Below are the code and all the weights of a small trained network. Each question names an input and a class and asks about switching units off, where a switched-off unit gives its printed mean instead of its output.

import numpy as np


def w(rows, s, z=0):
    codes = np.array(rows[::2]) - 128.0
    scale = np.full(codes.shape[1], s)
    scale[-1] = z or s
    return codes * scale


def f(y):
    return y / 2 * (1 + np.tanh(0.7978845608 * (y + 0.044715 * y**3)))


def log_softmax(a):
    a = a - a.max(-1, keepdims=True)
    return a - np.log(np.exp(a).sum(-1, keepdims=True))


def net(x, mask):
    res = np.array(x, float).reshape(1, 7) / 4 @ E
    y = f(res @ A[0][:, :-1].T + A[0][:, -1])
    res = res + np.where(mask, y, B[0][:, -1]) @ B[0][:, :-1]
    return log_softmax(res[-1] @ U[:, :-1].T + U[:, -1])


A, B = {}, {}
E = w([
[174,199,126,95,92,61,177],'x0',
[158,176,103,108,150,229,161],'x1',
[179,102,165,88,83,158,110],'x2',
[128,130,128,130,129,128,127],'x3',
[129,131,126,128,127,127,128],'x4',
[58,155,164,64,135,136,131],'x5',
[60,139,100,149,2,153,177],'x6',
],0.0098)
A[0] = w([
[191,195,78,141,145,233,154,46],'neuron 1',
[98,133,117,174,38,146,169,25],'neuron 2',
[209,73,211,85,52,178,110,254],'neuron 3',
[167,168,51,115,126,219,143,70],'neuron 4',
[186,145,95,83,105,62,171,56],'neuron 5',
[190,241,161,122,126,75,183,64],'neuron 6',
[169,201,104,117,73,64,162,95],'neuron 7',
[78,77,122,140,146,165,98,134],'neuron 8',
[109,78,151,150,82,53,99,123],'neuron 9',
[97,51,93,162,139,195,84,22],'neuron 10',
[94,57,171,185,111,182,87,87],'neuron 11',
[124,104,149,147,115,54,77,103],'neuron 12',
[108,40,125,125,79,28,100,5],'neuron 13',
[234,79,5,227,82,101,123,36],'neuron 14',
[69,96,70,153,2,148,146,92],'neuron 15',
[20,155,211,23,131,107,119,75],'neuron 16',
[93,104,55,105,65,138,156,100],'neuron 17',
[54,166,6,194,208,94,156,229],'neuron 18',
],0.0084,0.0062)
B[0] = w([
[34,150,114,69,153,130,110,184],'neuron 1',
[147,66,105,115,189,91,44,189],'neuron 2',
[119,79,154,103,102,78,220,255],'neuron 3',
[43,135,118,108,182,159,134,178],'neuron 4',
[70,132,178,168,138,145,76,162],'neuron 5',
[97,142,195,186,154,120,72,192],'neuron 6',
[84,106,182,171,90,147,86,201],'neuron 7',
[140,143,189,178,97,121,121,168],'neuron 8',
[52,187,108,104,184,165,175,192],'neuron 9',
[88,128,200,159,97,136,43,155],'neuron 10',
[112,131,153,131,87,145,104,170],'neuron 11',
[81,158,82,75,181,181,144,172],'neuron 12',
[46,177,94,102,164,149,122,171],'neuron 13',
[212,204,89,168,106,225,165,191],'neuron 14',
[163,94,133,122,213,113,122,250],'neuron 15',
[254,205,107,160,112,241,142,198],'neuron 16',
[182,82,110,153,177,117,109,188],'neuron 17',
[147,77,173,83,73,93,212,251],'neuron 18',
],0.01,0.0084)
U = w([
[53,149,81,91,174,159,137,59],'0',
[111,115,213,210,96,123,55,74],'1',
[221,164,102,164,118,203,151,116],'2',
[215,67,131,110,248,69,77,116],'3',
[139,102,131,128,114,103,163,253],'4',
[140,81,161,108,88,80,212,105],'5',
[144,108,130,130,120,104,151,243],'6',
[172,114,41,88,45,43,76,57],'7',
],0.012,0.011)

Each question gives the input, the list of numbers given to net, and the class t.
The units are the neurons (one row each of A and B). Each row of codes is followed by its name. A weight is (code - 128) times the scale printed after its matrix; where a second scale follows, it is the last column's (A, B and U).
mask holds one flag per neuron, in row order. A switched-off neuron (its flag False) gives its mean, the last column of its row in B, instead of its output. The means were averaged over made-up inputs and are rounded, as every weight is.
A unit's drop is (log p(t) with every unit on - log p(t) with that unit switched off) / (log p(t) with every unit on - log p(t) with every unit switched off).
The circuit of an input: a set's keep is (log p(t) with only the set's units on - log p(t) with every unit switched off) / (log p(t) with every unit on - log p(t) with every unit switched off). Starting from the 12 units with the biggest drops (on a tie, the unit counted first), units are removed one at a time, each time the one whose removal leaves the highest keep (on an exact tie, the one counted first), for as long as the keep stays at least 0.8.
circuit, biggest first: the units of the circuit, biggest drop first
most important unit: the unit with the biggest drop
top k neurons: the k neurons with the biggest drops, biggest first
drop when u is switched off: that unit's drop, to one decimal
input [-1,-8,-6,1,2,6,-4], class 0: most important unit -> neuron 12
input [6,0,7,1,5,6,-6], class 5: top 4 neurons -> (neuron 3; neuron 15; neuron 14; neuron 2)
input [-7,-4,-5,-2,7,5,6], class 1: top 4 neurons -> (neuron 8; neuron 10; neuron 3; neuron 11)
input [0,4,-3,-3,4,5,3], class 2: top 2 neurons -> (neuron 3; neuron 16)
input [6,7,4,-7,3,-2,2], class 0: top 3 neurons -> (neuron 1; neuron 4; neuron 18)
input [8,7,8,-1,0,0,5], class 1: top 4 neurons -> (neuron 6; neuron 7; neuron 5; neuron 18)
input [-5,-7,-2,-2,7,3,8], class 3: top 3 neurons -> (neuron 15; neuron 2; neuron 17)
input [3,-6,1,-2,-8,-2,8], class 3: circuit, biggest first -> (neuron 15; neuron 2)
input [-8,7,-1,-4,0,-2,-8], class 1: circuit, biggest first -> (neuron 10; neuron 15)
input [-7,-7,-7,1,-6,0,6], class 0: top 2 neurons -> (neuron 9; neuron 13)
input [8,7,6,7,7,-1,1], class 1: top 3 neurons -> (neuron 6; neuron 7; neuron 5)
input [2,1,4,1,6,7,8], class 3: top 4 neurons -> (neuron 15; neuron 2; neuron 17; neuron 14)
input [-7,6,-6,1,-6,2,-6], class 1: circuit, biggest first -> (neuron 10; neuron 8)
input [7,-2,-3,5,4,-6,5], class 1: most important unit -> neuron 7
input [-2,-5,8,-5,-2,-5,0], class 5: top 2 neurons -> (neuron 3; neuron 16)
input [-3,-3,-2,1,5,1,-3], class 4: circuit, biggest first -> (neuron 15; neuron 6)
input [8,-4,7,8,7,8,-4], class 1: top 2 neurons -> (neuron 6; neuron 5)
input [-2,2,-4,7,0,-3,8], class 3: top 2 neurons -> (neuron 15; neuron 2)
input [-4,-6,-5,-1,7,6,-6], class 4: top 2 neurons -> (neuron 18; neuron 15)
input [6,8,1,-7,2,0,-8], class 0: most important unit -> neuron 1
input [-5,1,6,1,2,8,1], class 2: top 2 neurons -> (neuron 16; neuron 18)
input [4,-7,8,-7,7,-8,5], class 2: drop when neuron 13 is switched off -> -0.1
input [-4,-4,2,4,-7,2,-4], class 4: drop when neuron 16 is switched off -> 0.0
input [3,-6,3,-3,-4,-7,-4], class 2: drop when neuron 1 is switched off -> 0.1
input [2,-1,2,6,-3,3,7], class 3: drop when neuron 2 is switched off -> 0.1
